19.6  30.4  60.3  35.9  49.2 => 30.4

-13.3   33.7   13.9    2.5   56.2  -19.9 => 13.9

-16.8  -60.5   18.1   -1.3    3.4  -15.0 => 18.1

  5.7  -64.6   41.7    4.4   15.4  -16.2 => 41.7

-22.8  -40.0   33.6   20.9  -53.0
  1.0    0.9   11.0  -19.1    5.6
=> 0.9

-26.5   11.6   61.6  -38.2 => -26.5

 22.4    5.7    0.5  -13.5    1.7   -8.7   61.8 => -13.5

-57.3   26.5    7.1  -17.3  -68.5 => 26.5

-18.2  -71.4  -49.4   60.3   63.2 => -71.4
---
[[-0.161 -0.049 -0.036  0.197 -0.009 -0.026  0.108]
 [ 0.015 -0.026 -0.025  0.017 -0.027 -0.045 -0.033]
 [-0.060 -0.041  0.107 -0.121 -0.191  0.056 -0.082]
 [-0.040 -0.039  0.005 -0.060 -0.079 -0.011 -0.050]
 [ 0.093 -0.002  0.011 -0.051 -0.018 -0.034 -0.126]
 [-0.005  0.030 -0.063  0.133 -0.036 -0.022 -0.181]
 [-0.121 -0.150 -0.045 -0.104  0.007  0.121 -0.009]
 [-0.018 -0.036 -0.142  0.027  0.077 -0.106 -0.002]
 [-0.023 -0.059  0.065 -0.047 -0.039 -0.023 -0.017]
 [-0.038 -0.038 -0.034 -0.037 -0.035 -0.036 -0.038]
 [-0.031  0.016  0.035 -0.028  0.006 -0.077 -0.108]
 [ 0.004 -0.156  0.261 -0.087 -0.073  0.042  0.087]] | -0.036

[[-2.1  0.7 -2.1 -1.9 -0.1  0.3]
 [-1.7  0.6 -2.2 -2.1 -0.3  0.0]
 [-2.2  1.4 -2.1 -1.6 -0.3 -0.8]
 [-1.4  0.3 -1.1 -0.6  0.4  0.6]
 [ 1.1  0.1  0.6  0.9 -0.4 -0.3]] | -2.1

[[ 0.17 -0.52  0.38  0.27 -1.39  0.21 -0.77  0.07  0.28  0.05  0.28  2.40
  -1.71 -0.92  0.03  1.27]
 [ 0.32 -0.34  0.37  0.34  0.01  0.62  0.05  0.24  0.30  0.36 -0.34  0.77
  -0.64 -0.77  0.26  0.40]
 [ 0.32 -0.23  0.38  0.34  0.09  0.65  0.17  0.25  0.30  0.41 -0.29  0.75
  -0.49 -0.83  0.39  0.46]
 [ 0.31 -0.03  0.40  0.35  0.01  0.68  0.29  0.23  0.29  0.50 -0.12  1.03
  -0.41 -1.16  0.69  0.80]
 [ 0.32 -0.44  0.36  0.33  0.02  0.62  0.00  0.24  0.30  0.33 -0.43  0.69
  -0.70 -0.70  0.16  0.29]] | 0.38

[[ 1.3  1.5 -0.9 -1.4  0.7 -0.3 -1.2  0.9 -1.0 -1.6 -0.6 -0.8]
 [-0.6 -0.8 -0.3 -0.1 -0.1 -0.1 -0.4 -0.3 -0.1 -0.3 -0.3 -0.5]
 [ 0.8 -0.6 -0.4  0.8 -3.0 -1.6 -0.2 -1.6  0.8  0.8 -0.4  1.9]
 [-1.7 -0.5  0.1  1.0  0.7  0.9 -0.5  0.1  0.1  0.0 -0.3 -1.8]
 [-0.6 -1.1 -0.5 -1.0  0.6 -0.4 -0.3 -0.3 -0.6 -0.4 -0.2 -0.7]
 [-1.6 -0.9 -0.1 -0.3  0.6  0.4  0.2 -0.2 -0.7 -0.4  0.0 -1.5]
 [ 1.7  1.9 -0.7 -1.3 -0.6 -0.3 -1.1  0.5 -0.8 -1.8 -0.9  0.4]
 [-1.0 -1.9  0.0  1.1 -2.0 -0.8  0.3 -1.6  0.7  1.1 -0.1  0.6]
 [-0.2 -0.5 -0.2  1.0 -1.7 -0.9 -0.2 -0.9  0.5  0.7 -0.3  0.3]
 [-2.7 -1.2  0.3  0.0  0.2  1.0  0.5 -0.7 -0.6 -0.2 -0.2 -1.3]
 [ 1.3 -0.4 -0.9  0.0 -0.6 -1.5 -1.2 -0.4  0.5  0.2 -0.4  0.5]] | -0.9

[[ -28.8  160.4   -6.0   33.1   38.2   84.8  -89.9  -16.6  107.8   85.0
  -126.0 -220.8   49.1  101.7  140.1]
 [  92.5  214.6  -28.3    3.2   72.1  142.4  -33.2  -79.2   94.1   85.0
  -126.0 -159.1   49.1  101.7   76.2]
 [  92.5  142.3  -17.1  -56.7  139.7  200.1   23.4 -141.9   25.3 -245.4
    -6.6  -35.6   73.8   84.1  -19.8]
 [ -28.8  160.4   -6.0  123.0   72.1  -30.6  -33.2  171.4   80.3  305.3
  -185.7 -220.8  148.0  136.7  108.1]
 [  11.7  160.4   -6.0   63.1   38.2   84.8  -89.9   46.1   94.1  195.2
  -126.0 -220.8   73.8  119.2  140.1]
 [ 132.9  160.4  -61.6  -26.8   89.0  257.8  136.7  -79.2   52.8 -135.3
   112.7   87.9  123.3  171.8   12.2]
 [  92.5  214.6  -17.1   33.1   55.1   84.8  -33.2  -16.6   94.1  195.2
  -126.0 -220.8   73.8  119.2  108.1]
 [  11.7  178.4  -28.3   93.0   72.1  -30.6   23.4  171.4   80.3  305.3
  -185.7 -220.8  148.0  136.7  140.1]
 [  11.7  178.4  -50.5   63.1   72.1  -30.6   23.4  171.4   80.3  305.3
  -185.7 -220.8  148.0  119.2  140.1]
 [ 213.8  250.7  -50.5    3.2   55.1  200.1  193.4  -79.2  107.8  -25.1
    53.1   26.1  123.3  189.3   44.2]
 [  11.7  160.4  -17.1   33.1   38.2  142.4  -89.9  -16.6  107.8   85.0
  -126.0 -220.8   49.1  101.7  108.1]] | -6.0

[[ 0.03  0.08 -0.10 -0.11 -0.02  0.08 -0.02]
 [-0.04  0.16 -0.11 -0.08  0.08  0.17  0.08]
 [ 0.11 -0.17  0.14  0.10 -0.06 -0.19 -0.06]
 [-0.03  0.15 -0.12 -0.09  0.06  0.15  0.06]
 [ 0.09 -0.17  0.18  0.14 -0.04 -0.18 -0.04]
 [-0.09  0.02  0.09  0.10  0.12  0.03  0.11]
 [ 0.12 -0.13  0.11  0.08 -0.08 -0.13 -0.06]
 [ 0.05 -0.15  0.16  0.14 -0.01 -0.14 -0.02]
 [-0.11  0.06  0.01  0.04  0.13  0.07  0.14]
 [-0.08 -0.02  0.11  0.11  0.10  0.00  0.11]] | -0.10
